Rows near named flat spaces through zero (a row that begins with a name and a colon came from that space)
lis_let: [ 93   6 144  14  97  62 -91 -57 -46 -37 -79  83 -55   2 -42  56  27 -34
 107   1 -85  73  35 -11]
buk_fovo: [  40   30  169 -169  108  -16  -40   43   54   14   70   39   17  -80
   75  139 -226   -2  138   40 -157   26   49  -39]
lis_let: [  85  229   -7  108   29   23 -118  115 -124  124  108   -8  167  112
  106   10   51  -62  106    9  -26  122   23  -34]
buk_fovo: [ 115  -46  187  119  -19  101   59  -26   20   44    4   99  -58    4
  -69  216  -31   -1  150   95 -137  127   34  119]
ladu_nesuf: [  36   66   39  108  -73   67   36   24  -15   11   35   51   79  131
  -21  118   16 -169   78  -80   10  140  -35   90]
ladu_nesuf: [-147  -39  260 -106  -57 -398  280  127  449  104  112   55    2 -306
  -97  138 -588  242   73  -75 -153  220  192  136]
lis_let: [ -66  -46   47 -171   58  -59    7  -15  113  -14  -39   45   27  -41
   25  -27 -121  -17   32  122   10  -76  -24 -120]
zugel_bufu: [-146   61  117 -113   56 -173    9   92  122  -55   29  101   42  104
   41 -225 -173  -50   68   90   17   39 -114 -149]
sagav_damu: [  35   -6   25  132  -73  -41   52  -21   36   73   40  -68   -9  -48
  -63   12  -24  149 -113  -48   -3   71  151   73]
ladu_nesuf: [  28  140 -170 -160  125   50 -192  -27  -91 -165 -153 -118   97   80
   99 -119   14 -173  130   85  155 -199  -73 -194]
buk_fovo: [  37  -50  -40 -275   12   79   15   62  -74  -64  134 -138  -27    4
   96  153  -48  -80  -28   96  -13 -167  -69  -50]
sagav_damu: [  69  -21  236   54   54  -13   28  -22   56 -107 -125  137 -127   22
 -145   80  -61  -55  234   67  -87  159  -26   63]
ladu_nesuf: [  21   90  -56   64   65   84 -137  -14 -107   27  -47   55   81  109
   79 -112  141  -74   61   75   29  -32  -64 -104]
buk_fovo: [-157   37 -261 -430    8 -112  -20  178  -54   39  282 -236  134  -49
  260  -92  -79   -6 -273  -46   93 -274  -73 -193]
sagav_damu: [ 16 -40 -14 120 -75  40  75 -30  13 -45 -43  -3 -59  19 -71  42  20  -3
  29 -22  15  26 -19 116]
zugel_bufu: [ -97 -110  -88  -27  -93   -6   98  -25   24  -50    4  -14  -42   33
  -42  -51   72  -40 -158  -77   93  -58  -80   31]
sagav_damu: [ -95  -30  -10 -219   65 -126   23   97   36  -51   41    0  -61  -87
   43  -54  -83   25   20   31  -29  -74  -95  -62]
sagav_damu: [   2   62 -188  169   37  139 -173  -64 -225  -48 -125   36   11  189
   39 -266  375  -93  -38   10  126  -86 -145  -93]
sagav_damu: [  33   39  219   22   21  -23   14   73   37  120  159   87   29   25
   42   66 -128   57   48   68 -159  145   56   -3]
zugel_bufu: [ -72 -184  -47  211 -223  122  243  -10   45   29   96   40  -94  114
  -28   15   61   51  -79  144    1  -54 -154  175]
buk_fovo: [  13  -42  261 -127   21 -226  128   53  249  132   93   18  -17 -292
  -85  241 -362  204   21  -60 -180  185  258   80]
buk_fovo: [-110   18 -115 -160  -28  -75   35   88   44   22  155 -116   75  -24
  143  -81 -148   50 -114    6   32 -141  -28  -68]
buk_fovo: [ -54  141   10  169  -93 -124   21  -22  119   14  -76   12  187  174
  -96 -157  -31 -111  -41  -77  203  175   70  -49]
lis_let: [ -57  -27 -355 -311  143   75 -232  -62 -264 -275 -131 -223  -96   49
  119 -329  281  -85 -197  -12  222 -432 -178 -260]
buk_fovo: [  37   73   46 -164  108  -53 -106   63  -49  106   91   -2   74 -103
   75   87  -16    6  -26  -85  -83   48   93  -81]
sagav_damu: [  67  172   32   28   73  -11 -137   28  -51   86   32    4  143   -3
   65   35  -29  -38   51 -132  -40  117  117  -35]
ladu_nesuf: [ -36   24 -283  112   24   73 -167 -154 -176 -180 -316  -24   -7  180
  -86 -348  437 -166 -105  -54  315 -139 -136 -140]
buk_fovo: [  43  -51  -31 -110   62    6 -114 -114  -76  -10  -89  -72  -11  -21
  -61  -73  188   11 -222  -25  111  -70  111 -156]
ladu_nesuf: [  58  123  -99   25   84  150 -226  -35 -229  -45    0  -42   68  158
  124 -142  189 -111  -50  -85   42  -71  -36 -114]
zugel_bufu: [-174  -84 -169  -98  -60  -35   60  -13   33  -80  -17   -4    2   40
   23 -154   56  -80 -154  -95  136 -133 -146  -36]
lis_let: [ -91   46  -68   60  -29  -69   65   63   96   21  -55   74   69   42
   21  -91  -44  -32  163  172   60  -17 -132  -20]
lis_let: [-100 -231  -38  -69  -46  -55  113 -161  149 -110 -169   -1 -141 -146
 -152  -39  -13   77 -171  -93   85 -104   35   38]
lis_let: [ -46   34   15  -18  -32  -10   14   29    0  -32   26   36   58  144
   -1  -52   27 -145  -15  -19   72   47  -83  -44]
sagav_damu: [  16 -334  316 -102  -75   -8  297   -7  196   62  132  123 -262 -246
 -142  396 -211  179   -7   59 -287   94   56  238]
lis_let: [ -20   64  -92   -6  -22   49  -54   33 -115    0   38   -1   86  161
   44  -68  175 -165  -68  -49  100    2  -99  -65]
lis_let: [  33  242 -262   90  101   76 -292  -14 -278  -79 -201  -24  158  281
   54 -329  431 -255   46   45  275  -69 -154 -244]
lis_let: [  10  -68  400  173  -81 -166  259   94  267  150  120  210 -101 -150
 -160  261 -321  182  184   -2 -284  376  121  269]
zugel_bufu: [  34  -59   39  202  -59   13   42 -101   37   26 -103   36  -51   -5
 -134  -23   87   84  -52   -2   29   77   86   70]
lis_let: [ 108  248 -140  304   56   86 -230  -37 -207   21 -220   56  151  222
  -29 -190  375 -169  154   42  174  101  -45  -95]
zugel_bufu: [ -48 -226   25  -82  -79  -35  187  -55  166   47   46  -31 -118 -249
  -56  179 -163  195 -129  -34  -92  -72  101  137]
zugel_bufu: [  46  325   -1 -215  259  -60 -320  149 -154   11   55  -12  198   48
  233 -109  -63 -134  199  -19  -48    7  -14 -253]
sagav_damu: [ 150   53  176  175   27  -44  -50  -48  -24   55  -57    8  -53  -56
 -158   70   49  111   -2  -97  -63  233  225   70]
ladu_nesuf: [-138 -173 -188  -53    4   92   -1  -88  -46  -93  -79   42 -109   -7
   61 -189  156   16 -121   17   50 -257 -190  -39]
zugel_bufu: [ 124  183  173 -236  133  -74 -119   60   23  -49   13  -71  126   -1
   15  178 -225 -160  169  -23  -20  114  136 -118]
zugel_bufu: [  10 -175 -229  317 -123  295   28 -167 -229 -207 -219   53 -231  201
 -124 -130  491 -122  -44  -38  132 -128 -274  173]
zugel_bufu: [   6   -9  -37   86  -89   87   68   14  -53  -71  -28   32  -11  179
  -54   27  137 -181   65   56   87   29 -159   55]
ladu_nesuf: [  24  112 -195  121   27  186 -169  -43 -222 -111 -129   11   66  271
   70 -199  308 -230   73   60  161 -106 -203 -103]
ladu_nesuf: [ -57 -106  134  210  -54 -111  145   19  134  160   47  157 -116 -176
  -84   12  -63  278  -12  -35 -183  163   74  179]
buk_fovo: [ 165  -89  205  -76   83   73  -44  -78  -75 -162  -61  -61 -223   -9
 -120   91    2   44   29   86  -83    1   76   -2]
ladu_nesuf: [ 116   41  -21  144   88  110 -158  -92 -162  -23 -181   65  -43   30
  -66  -29  274  -48   79  -20   12   43    6  -12]
sagav_damu: [  14  239   92 -327  107 -263  -76  205   91   97  225 -188  208 -107
  144   49 -380   57    9   -6  -33   57  205 -182]
buk_fovo: [  75   16  337 -182  151 -171   -5    2  175  -84  -86   69  -85 -191
 -129  192 -331   24  219  -58 -161  192  169   13]
buk_fovo: [-120  -36  -94    3  -52  -26   65   55   60  156  141   30   75  -64
  131  -49  -55  114  -96   26  -46  -79  -33    3]
zugel_bufu: [ -52  119 -224   21    8   -4 -112   -8  -66   12  -52  -70  151   70
   86 -186  114  -63  -69  -46  164  -99  -25 -115]
zugel_bufu: [ -14  -48   25   78  -79  -18   72   19   -9   57   84   -5  -35   40
  -43  -29   71   65 -135   -4    5   54   13   38]
sagav_damu: [ 124  144 -144  -81   99  161 -230  -51 -234 -159 -159 -106   88  238
   38  -87  261 -287   84  131  209 -134 -104 -213]
lis_let: [ 101   75  -23   18   97   69 -132    4 -103  106    3    2   47  -82
   82   74   65   56   79   39  -90  -14   70  -29]
ladu_nesuf: [  23   46  -20  171  -94  -29   28   12   -9  138  106  -66   64    4
  -13  -17   32  124 -162  -92   11   96  143   61]
ladu_nesuf: [  14   80  104  -40   11 -120    6   45  119  157  104  -21  134 -102
   30   87 -204   94  -27  -32  -59  110  195  -29]
sagav_damu: [  59  115  111 -182  151  -44 -119   31  -13 -116 -115   52   38   40
  -22   56  -52 -210  232   30   13   67  -41 -119]
lis_let: [ -74  -36  -39  -24  -83  -88  101   74   23   34  100  -42  -11   29
  -18  -64   31   40 -135   25   59    0  -41   -4]
sagav_damu: [ 87 -51  81  51 -49  50  46 -67  28  22 -14 -32 -17  -9 -88 137  -7  18
 -36  25  -2  52 112  51]
buk_fovo: [107  29 111  61 -55 -40  39   5  37 155  94 -65  63 -61 -70 175 -43  92
 -94 -33 -33 156 229  48]
ladu_nesuf: [ -14  118 -168   42  -11   36  -84  -15  -49  -33  -45  -83  129   96
   74 -115   34  -86   -2  -29  133  -80  -21  -64]
zugel_bufu: [  97  142   -6   67   65    0 -137  -24  -73   36  -98   -3  101   22
  -34   14  107  -74   63  -61   54  103   96  -52]
[  35   37  106 -133   81  -66  -37   57   -8  -48   28  -19  -40  -28
   -3   30  -84   -3   64   20  -55   35   19  -49]
zugel_bufu
[-241  -77  -60   79 -249 -148  310  122  224  105  175   54   86  100
   -1  -89 -123    8 -124   63   97   39 -147   81]
buk_fovo
[  17   97  -35  -49    7  -42  -64   47  -88  -61   32 -100   35  107
   -1  -90   63  -78  -74  -64   99   21    1  -74]
buk_fovo
[ 136   43  149  245   27  115  -48  -29  -53  106    0  117  -21   -7
  -12  120   27   74  155   26 -178  156   81  116]
buk_fovo
[  34   -2  -65   59   22  122  -51   -8 -141 -107  -89   33  -74  146
   -3  -78  204 -112  110  142   47  -73 -185  -25]
ladu_nesuf
[  15  -48  -44 -225   76   20  -40  -54   27  -98  -75  -75  -21 -125
   26  101 -102  -40   32  -20    7 -145   26  -45]
ladu_nesuf
[ -81   81 -143  267 -168    6   89   61   29  196  111   37  184  105
   66  -61   62    7  -61  -25   65   75  -32   83]
buk_fovo
[ 104  388  -73 -116  148  -97 -259  116 -115  -19  -78 -107  290  155
   72  -67   31 -266  208   38  187   83   36 -252]
zugel_bufu
[ -10   -2 -232  -79   26  183 -103   -8 -193  -92   -8  -76    8  136
  149 -111  199 -124  -16  121   93 -266 -203 -106]
sagav_damu
[-225  -49  162 -590   94 -298  128  216  276  -34  314  -41    4 -256
  201   85 -642   84  -21 -110 -205  -87   -6  -74]
lis_let
[ 245   95  136  -23   58  189 -141  -18 -209  -20   27  -49   35  172
  -24  214  159 -204   68   57  -14  101   60  -55]
buk_fovo

Rows near named flat spaces through zero (a row that begins with a name and a colon came from that space)
safitmolak: [  10  -92  -73  167  130   94   16   41  -55  238 -145   45  -34 -211
  110   97  -59  138   60   -9  -56  180 -133   46]
makbinoz: [ 152 -156  -79  222  -69  -81 -338  285 -142  225  -81   14   -7  -32
  106  133 -195   27  164  -61   84  207  -33  133]
safitmolak: [ -18   46  -93  135  226  257  299 -369   90   96 -133   27 -137 -375
   99  146  145  245  -62  115 -153  242 -153   38]
mittane: [  55   54  -62   -1   27  -15  108 -105   80   29   80  104  -41  -72
  105   10   13   43   81   37  -38  -10  -70   13]
rulapusoz: [-130  -18  -28  158  214  418  282  -72    4  139 -308  201   41 -252
  152   36  121  156  -57  207 -217  241  -77    2]
mittane: [ -27   -2   66 -114   25  -85  -71  130    5   30  -48   49   48   89
   55 -107  -64 -129   46  -65  -31   56   74   69]
rulapusoz: [-275  -37   36  -72  198   45  213 -139  208   54 -269  -88  -71   51
   28  -28   49  -68 -184   53 -329  459   31  153]
makbinoz: [  77  -86  -42  155  -58   62 -138  279 -170  159  -37  -35  -33 -117
   48    9  -67   17   98   18   48  -73   17  113]
piribsama: [ -98  146  144 -177  -59  174  260 -307  214 -344  -29  125  135  235
   50 -166  172 -119 -111  215 -164  110  188    2]
mittane: [ -35   54   26  -11   77  181  239 -266  116  -99  -64   57    8  -82
   93  -31  105   67  -58  105 -128  142   14   30]
rulapusoz: [-131   52   18 -108  107  -14   75  -40  174   20 -158  147    3  116
  101  -29   29 -130  -32   78 -210  334   51   95]
fonilriv: [-108   64   14  -33  151  216  207 -115  122   -3 -171  186   73  -50
   95  -53  149   16  -52  197 -205  153   15   -6]
makbinoz: [-177   34  -51   62  128  255  343  -29   74  128 -163  157  -56 -122
  126  -17   97   29  -33  203 -250  115  -65   51]
makbinoz: [  12  153  -69 -100   16  -14  206 -207   68 -154  243  -50 -130 -131
 -115    4  166   63  -79   15   56 -362  -50 -127]
piribsama: [  65  -96   27 -160   23 -344 -256  181   34  -36  107   -4  112  160
   16 -101 -175  -85   60 -279  107  -45   27  -49]
rulapusoz: [ 121  -67   70  -25   -3  -27  -77  -89  -69 -121  106 -116  135  -54
  -61  -71  -26  128   -3 -149  168 -215   -7 -134]
mittane: [  96  -46   76    8 -143    6 -201   99  -62 -154   12  -63  104  123
  -17  -68  -22  -61    3    6   89  -18  170   54]
makbinoz: [-139   -7  -44   59   26  131  130  -73  109 -111 -128  102  -17   74
   33   92   52    0 -150   92 -124  276   17  -18]
fonilriv: [ 147   36   14    6  -52   30  -34 -142   56 -121   49   23   19  -28
  103  -22   29   22   57   51   12   81   83   98]
makbinoz: [-207   47   41 -129   33  -40  199 -140  163  -37  -25 -104  -34  163
 -108  -63   89  -93 -132   88 -181   40   11   -4]
makbinoz: [ -67   21   34   28   36  194   32  -13   -2  -58 -154  107   89   17
   -7   11   98    4  -79  133  -59  107   54  -48]
mittane: [  52   86  -62   73  -87  -14  -38  110 -212  169  125 -178 -240 -196
 -162  103   29    2   51   -6  146 -326  -65   43]
piribsama: [-119   24  -40  121    8  218   91   -1   41   34 -210   77  -68    1
   40   99   95  -31  -85  226 -175  300   47  111]
rulapusoz: [ -69   29   36    4  145  159  152 -166   66   98 -169  108   76  -68
   62   -8   79   66    0  126 -147  170  -64  -23]
mittane: [  76  -65  -54   34   97 -108 -208  129 -102  125   17   -4   53 -111
  -85   77  -41  106   33 -133  142 -135 -115 -156]
piribsama: [ 199   -2  -94   83   12  -89  -77 -147  -82    9  198 -185 -137 -278
  -77  130    0  201   30 -149  202 -206 -118  -47]
safitmolak: [ -60   26   53   -3  148  254  185 -271  122 -125 -182  172  153  -45
   89  -12  130  109  -99  128 -131  240    6  -88]
piribsama: [ -56  -90 -111  167   70   66  -21   45  -33  101  -88 -196 -143 -171
 -104  142   57  115 -126   39  -48   70  -51   45]
piribsama: [ 144   28  -26  218 -134  175 -129  160 -261  181  -37  172   20 -108
   48  136  -52   57  188   97  163  -84  -74  -27]
fonilriv: [ 152   -3  -31   19  -60 -147 -300  286 -141  157   46   64  -10  -19
   34   22 -107  -75  181  -71  137  -86   14   65]
rulapusoz: [ 354 -107    3    5   50 -193 -336   20 -212    7  257 -279   66 -327
 -113  -43  -67  249  113 -326  372 -485  -65 -123]
fonilriv: [   6   20 -123  218  -79  187   -9   74  -82   15  -57   67 -121  -95
  -13  202   66   53  -45  156   19   72  -15   18]
makbinoz: [  54  -36   22  113 -131   57 -108   21  -70  -37  -43   48   55  100
   24   79  -67   -2   32   26   71  132   26    5]
safitmolak: [ -61 -184 -129  240  264  181   99  120  -49  355 -234   33  -18 -345
  130   80  -31  241   21   24 -154  162 -203   21]
safitmolak: [ -88  129   11  -49 -229  -24  183  -58   42 -132  135  -16 -173  201
  -17    7   -9 -187  -22   67  -24  -28   72  102]
makbinoz: [ 202   31  -11  169 -169  195    3   64 -133   67   63  185   72  -85
  179  -24  -19   58  239  179   70 -150   -2   59]
safitmolak: [ 226  -60 -167  253  -62   16 -124   45 -165  133  178 -145 -109 -303
  -68  164   12  247   97   12  190 -313 -151  -48]
rulapusoz: [  60 -112  -43   51  -48 -151 -212  119  -14  -26   45 -104    8   65
  -43   51  -89   12  -16 -110   82   31   16    1]
fonilriv: [  63    3   26  -35   43   50   13  -64   53 -100   -7  158  131    0
  115  -59    6   39   33   -3    3   42   25  -51]
safitmolak: [ 126   -3  -28  -48  -89 -183 -173   69  -87 -120  243 -228  -80  -50
 -167   -5   -4   14  -28 -163  217 -356   40  -46]
fonilriv: [ -18  162   26 -130   23   82  361 -333  128 -142  147   11  -81  -90
   45  -99  129   23  -19   64  -72 -158  -10    2]
piribsama: [  67  -57   56  -61  -64 -195 -194  246 -147  125   96  -30   81   79
  -35  -91 -161  -68  145 -174  154 -245  -27  -48]
safitmolak: [ -32  -18  -24   -1   46    8   85   12   15   43    9 -100  -86  -98
    9  -41   18   13  -23   -6  -63  -41    1   82]
fonilriv: [ -74  -12  -95  138   73   47   55  184 -123  377 -106   15 -169 -187
   23  108  -49   19   90   39  -67   19 -158   83]
makbinoz: [ 296  -12   -2   88 -137 -103 -319   96 -274   32  198 -140  -28 -171
  -91   76  -92   98  150 -184  362 -328  -26  -39]
mittane: [ -65  -26  -60   17  103  -87  -11   89 -102  183   12  -91 -106 -136
 -127   94  -39   62  -29 -145   72 -138 -156 -103]
mittane: [ 194  -85 -100  133  -73 -161 -164  103 -148  124  183 -199 -169 -203
    2   92 -145  103  120 -196  190 -162  -85   91]
rulapusoz: [-128   74  -96  152  -73  176  127  139 -136  143  -48    2 -210  -91
 -102  156   75  -27  -52  159  -21  -96  -62   16]
rulapusoz: [  24   26   16  -38  -68 -103 -127  149  -69   59   34   36   -5   84
  -20   -2  -64 -102   77  -41   70  -62   17   11]
mittane: [  85  -52   15   31  -38   26  -47  -64  -20 -150   66 -109   39  -44
  -26  -20   12   83  -49  -52   85  -75   52  -22]
makbinoz: [ -20  -62  -43   71  138  -67   15 -198   72  144 -111 -100 -104 -109
   31  148  -64  105  -25  -94  -73  358 -129   71]
makbinoz: [-182   99  179 -291   -1   49  274 -160  223 -255   -8  119  207  318
   28 -297  111 -181  -84  131 -197  -41  156  -57]
makbinoz: [  6   8  93 -61   1  -2 -21 -78  23 -17 -53  48 119 100  26 -57 -21 -30
  36   4 -13  89  24 -17]
safitmolak: [ 130   -7    2   13   37   25  -17  -10    3   98   42  136  164  -60
  101  -85   11   92  170   83    3 -148  -68  -66]
piribsama: [ -79   -6   63  -44  213  293  252 -195   92 -127 -141   98  184 -149
   56 -137  180  152 -127  111 -139  -11   18 -124]
fonilriv: [  4 -40   8  91  11 153 145 -82   3  52 -43  -5  37 -85  78 -40  21  95
  33 100 -79   8 -37  34]
safitmolak: [  97  -11  -88  127   36  103  -80  143  -74  118  -40  172   30 -150
   94   61   17   80  101   86   25  -31  -48  -16]
rulapusoz: [ 142   -8   46  -68   17  -73  -15 -133  -60  -66  200 -157   70 -131
  -92  -92   16  140   36 -136  170 -381  -54 -137]
rulapusoz: [-177   25  119 -139  148  120  244 -222  185  -80 -185  125  147  117
   85 -126   64  -36  -92   74 -222  266   33  -26]
fonilriv: [  95   -1   75  -97  174   74  -45   33  -35   38  -55  127  197 -161
   92 -170   46   72   89  -25   14 -137   20  -64]
fonilriv: [  61  -24  -76  172  -47  172  -60   -2  -49 -115  -39    4  -33 -102
  -15  136   77  102  -87   88   54   66   43   -7]
piribsama: [-128   38   69 -170  161  -65  177 -170  135   53  -54   58   61   53
   21  -88    5  -24  -15  -48 -127   83  -77  -67]
mittane: [ -69  -38  -91  240  -23  147  129  -73  -69  160  -95   23 -115  -87
    2  230  -42  125  -16   60  -20  179 -180  -30]
rulapusoz: [ -30   85   56 -144  -24  -98  -81   80  -32  -49   28   44   -2  105
  -69  -31   -6 -140   -8  -72   69  -73   62  -36]
piribsama: [  60   62   41  -93 -136 -155 -194   16   38 -150   62   39   22  231
  -26   17  -36 -156   16  -28   79   90  121   29]
safitmolak: [ -11  -13  -79  -60   82 -285  -79   60  -31  180  126 -262 -223 -128
 -151   64  -57    1   -8 -208   63 -153 -113   32]
rulapusoz: [-226   79   54 -160  151   12  246 -126  181   83 -143   72   -4   96
   22  -85   76 -109  -59  105 -261  184  -20   32]
safitmolak: [-212   56   52 -150   52  -50  183 -107  146  -33  -57  -57  -55  154
  -64  -57   48 -128 -124   27 -169  118   27   28]
mittane: [-155   58  -40  -55   26  -95  116  -76   73   50   14 -132 -178   41
 -135   75   43  -64 -108    1  -81   32  -55   15]
safitmolak: [ 202 -103  -37  196   -3   87 -298  101 -175   13  -68  100  131 -134
   35  146  -63  172   63  -69  209   62  -35 -105]
piribsama: [-247  -18  -31  -10  206   87  250 -103  162  114 -208  112    8   19
   33   37   53   26 -115   86 -253  276 -116  -59]
piribsama: [ -56 -158 -116  282  -30   57  -30  335 -160  408 -144  -40 -139 -110
   85  115 -159   27  118   47  -82  126 -129  173]
piribsama: [ 235   67  -57  157 -311   32 -196  106 -166 -117  183   52  -78   19
   19  123  -38  -29  126   59  238 -147   82   60]
fonilriv: [-197   18  -11 -126  217  -91  128   93   94  270 -147   53  -76  -24
   48  -61  -16 -105   13  -14 -223  142  -78   81]
fonilriv: [  76   90   11 -106    0  -88  -44  -90   35  -97   93  -17  -57  -28
   -9  -11   34  -41    6  -57   57  -35   56   34]
mittane: [ 141   26  -21  -10  -98  -94 -151   61  -39  -61  142   35   28   31
   -4    2  -22  -13   84  -27  134 -158   27  -32]
mittane: [   4 -103   28  136 -136  114 -125  115  -71  -80  -73  -19  138  146
  -49   19  -10   15  -43  101   35   29   72  -45]
fonilriv: [ 46 -79 -16  30  -8  39 -83 118  20 -90  -1 -60  61 -17  23 -86  42  17
 -36  52 -29 -53 115  59]
[ 144 -155 -199  250  143 -155 -153   68 -278  408  152 -525 -328 -578
 -258  242  -57  350   13 -271  235 -384 -316  -27]
piribsama
[-37  97  -5 -49  52 -32  -6 -67  62  92 -78 148 -10  57  15  75  28 -63
  40  72 -62 175 -46 -10]
safitmolak
[ 169  153   51 -296   26 -194   -1 -338  173 -401  310  -51   38   -3
  -57 -126  125   11  -57 -145  143 -263  105 -113]
rulapusoz
[  95  -48    8  193 -216  238  -60  175  -69  -70  -75  234  149  127
  199  -22  -40  -34  119  223  -12  109  125   90]
makbinoz
[-112  -18   39  -66   57  -40   45   26   37   53  -80  -58  -28   49
  -10  -48  -23  -73  -45  -34  -94  104   20   63]
rulapusoz
[   9   -7   92 -124    8    2   51   -1   22 -102   68   53  193   81
   11 -193   14   -4   25  -17   18 -230   36 -119]
fonilriv
[ -89   61  -18  -56   11  -44  158  -16  -12   98   85 -200 -191  -92
 -110  -36   55  -38  -33    7  -51 -209  -35   71]
fonilriv
[-144    4  -12    4   97   28  173 -106  114  129 -142  -35 -115  -15
   57   27    8  -33  -42   64 -212  293  -38  143]
mittane
[-222  120  -33   -6   80  155  312 -212  152   26 -142  111 -107   33
   -4   95  136  -34 -121  202 -227  244  -62   -1]
piribsama
[ 102  -58    4  -13  -15 -105 -147   88  -88  -39   96 -117  -10  -73
  -32  -24  -70   31   15 -178  147 -143   24   -2]
safitmolak
[ 262   28   71  -37  -59   56  -64 -111 -130 -202  231  -31  150 -166
  -20 -120   43  158   80  -97  269 -458   32 -154]
piribsama
[  65 -164  -67  216   24   28   60  -53  -96  193   27 -213  -78 -231
   22   75 -109  228   52  -95   35  -35 -177   33]
safitmolak
